Below are the code and all the weights of a small trained network. Each question names an input and a class and asks about switching units off, where a switched-off unit gives its printed mean instead of its output.

import numpy as np


def w(rows, s, z=0):
    codes = np.array(rows[::2]) - 128.0
    scale = np.full(codes.shape[1], s)
    scale[-1] = z or s
    return codes * scale


def norm(h):
    return h / np.sqrt((h * h).mean(-1, keepdims=True) + 1e-5)


def f(y):
    return y / 2 * (1 + np.tanh(0.7978845608 * (y + 0.044715 * y**3)))


def log_softmax(a):
    a = a - a.max(-1, keepdims=True)
    return a - np.log(np.exp(a).sum(-1, keepdims=True))


def net(x, mask):
    res = np.array(x, float).reshape(1, 2) / 4 @ E
    u = 0
    for l in range(4):
        y = f(norm(res) @ A[l][:, :-1].T + A[l][:, -1])
        res = res + np.where(mask[u : u + 3], y, B[l][:, -1]) @ B[l][:, :-1]
        u += 3
    return log_softmax(norm(res)[-1] @ U[:, :-1].T + U[:, -1])


A, B = {}, {}
E = w([
[105,178,147,168,156,67,72,175,76,26,66],'x0',
[196,157,75,122,157,2,181,71,27,120,165],'x1',
],0.0056)
A[0] = w([
[79,105,142,127,105,162,111,65,143,168,218,61],'L0N1',
[212,130,77,116,67,78,59,207,96,141,3,15],'L0N2',
[128,91,130,57,142,159,165,70,158,50,45,3],'L0N3',
],0.0054,0.0022)
B[0] = w([
[90,118,25,199,89,90,60,147,85,43,118,250],'L0N1',
[112,156,102,166,34,157,233,111,69,220,109,198],'L0N2',
[113,2,158,187,108,27,197,202,93,128,160,88],'L0N3',
],0.0087,0.0022)
A[1] = w([
[182,126,229,133,63,195,239,140,133,252,44,5],'L1N1',
[196,63,117,66,213,246,72,152,81,9,118,235],'L1N2',
[194,215,209,118,126,191,203,25,123,153,136,47],'L1N3',
],0.0042,0.0023)
B[1] = w([
[211,85,58,114,161,97,35,29,182,149,121,158],'L1N1',
[155,130,170,82,151,44,56,130,162,159,173,252],'L1N2',
[132,166,213,119,136,35,66,144,254,52,160,202],'L1N3',
],0.0082,0.0014)
A[2] = w([
[148,25,42,194,145,214,205,65,43,180,103,116],'L2N1',
[201,98,95,102,225,72,2,88,21,67,171,124],'L2N2',
[196,148,170,142,212,139,200,102,12,71,239,1],'L2N3',
],0.0048,0.0034)
B[2] = w([
[33,123,173,218,36,62,124,40,105,182,12,190],'L2N1',
[243,168,59,47,186,125,201,106,254,131,113,253],'L2N2',
[103,66,203,94,176,167,66,207,83,148,188,202],'L2N3',
],0.0084,0.0044)
A[3] = w([
[95,36,25,196,48,103,172,7,2,217,101,86],'L3N1',
[185,17,132,82,196,55,166,101,65,122,214,2],'L3N2',
[73,161,6,215,71,96,150,169,86,58,75,108],'L3N3',
],0.0072,0.0041)
B[3] = w([
[201,162,187,167,139,128,192,129,41,57,37,254],'L3N1',
[3,32,166,158,80,194,20,221,161,123,151,189],'L3N2',
[160,183,174,143,123,93,208,87,48,123,76,206],'L3N3',
],0.013,0.0083)
U = w([
[68,92,189,161,96,173,34,229,186,134,162,131],'0',
[225,212,193,195,99,103,196,78,41,83,11,183],'1',
[237,206,75,75,187,50,136,47,237,154,160,226],'2',
[136,164,93,147,206,183,211,73,93,223,185,1],'3',
],0.013,0.007)

Each question gives the input, the list of numbers given to net, and the class t.
The units are the neurons (one row each of A and B). Each row of codes is followed by its name. A weight is (code - 128) times the scale printed after its matrix; where a second scale follows, it is the last column's (A, B and U).
mask holds one flag per neuron, layer by layer. A switched-off neuron (its flag False) gives its mean, the last column of its row in B, instead of its output. The means were averaged over made-up inputs and are rounded, as every weight is.
A unit's drop is (log p(t) with every unit on - log p(t) with that unit switched off) / (log p(t) with every unit on - log p(t) with every unit switched off).
The circuit of an input: a set's keep is (log p(t) with only the set's units on - log p(t) with every unit switched off) / (log p(t) with every unit on - log p(t) with every unit switched off). Starting from all 12 units, units are removed one at a time, each time the one whose removal leaves the highest keep (on an exact tie, the one counted first), for as long as the keep stays at least 0.8.
circuit, biggest first: the units of the circuit, biggest drop first
k most important neurons: the k neurons with the biggest drops, biggest first
k most important neurons of layer l: the k neurons of layer l with the biggest drops, biggest first
drop of u: that unit's drop, to one decimal
input [-2,5], class 0: most important neuron of layer 3	(L3N2)
input [3,-3], class 2: 2 most important neurons	(L1N1; L0N1)
input [1,0], class 2: 2 most important neurons	(L0N1; L1N3)
input [5,5], class 0: circuit, biggest first	(L0N1; L2N3; L3N2)
input [3,3], class 2: 3 most important neurons	(L0N3; L0N1; L1N3)
input [2,2], class 2: 2 most important neurons	(L0N1; L1N3)
input [0,3], class 2: 3 most important neurons	(L1N3; L3N1; L0N3)
input [0,-1], class 2: 2 most important neurons	(L0N2; L2N2)
input [1,-6], class 0: 2 most important neurons	(L3N1; L2N2)
input [-2,-4], class 0: 2 most important neurons of layer 1	(L1N2; L1N1)
input [3,-1], class 2: 2 most important neurons of layer 1	(L1N1; L1N3)
input [5,-6], class 0: 2 most important neurons	(L0N1; L3N1)
input [-1,-2], class 2: 2 most important neurons	(L0N2; L1N2)
input [-1,-7], class 0: circuit, biggest first	(L3N1)
input [3,-2], class 2: 3 most important neurons	(L0N1; L1N1; L2N2)
input [0,-2], class 2: 2 most important neurons	(L0N2; L1N2)
input [-2,3], class 2: 2 most important neurons	(L2N2; L0N2)
input [0,8], class 0: drop of L3N2	0.4
input [-1,-8], class 0: drop of L3N1	0.2
input [-4,-8], class 0: drop of L3N1	0.1
input [-5,-8], class 0: drop of L3N1	0.1
input [3,6], class 0: most important neuron of layer 0	(L0N1)
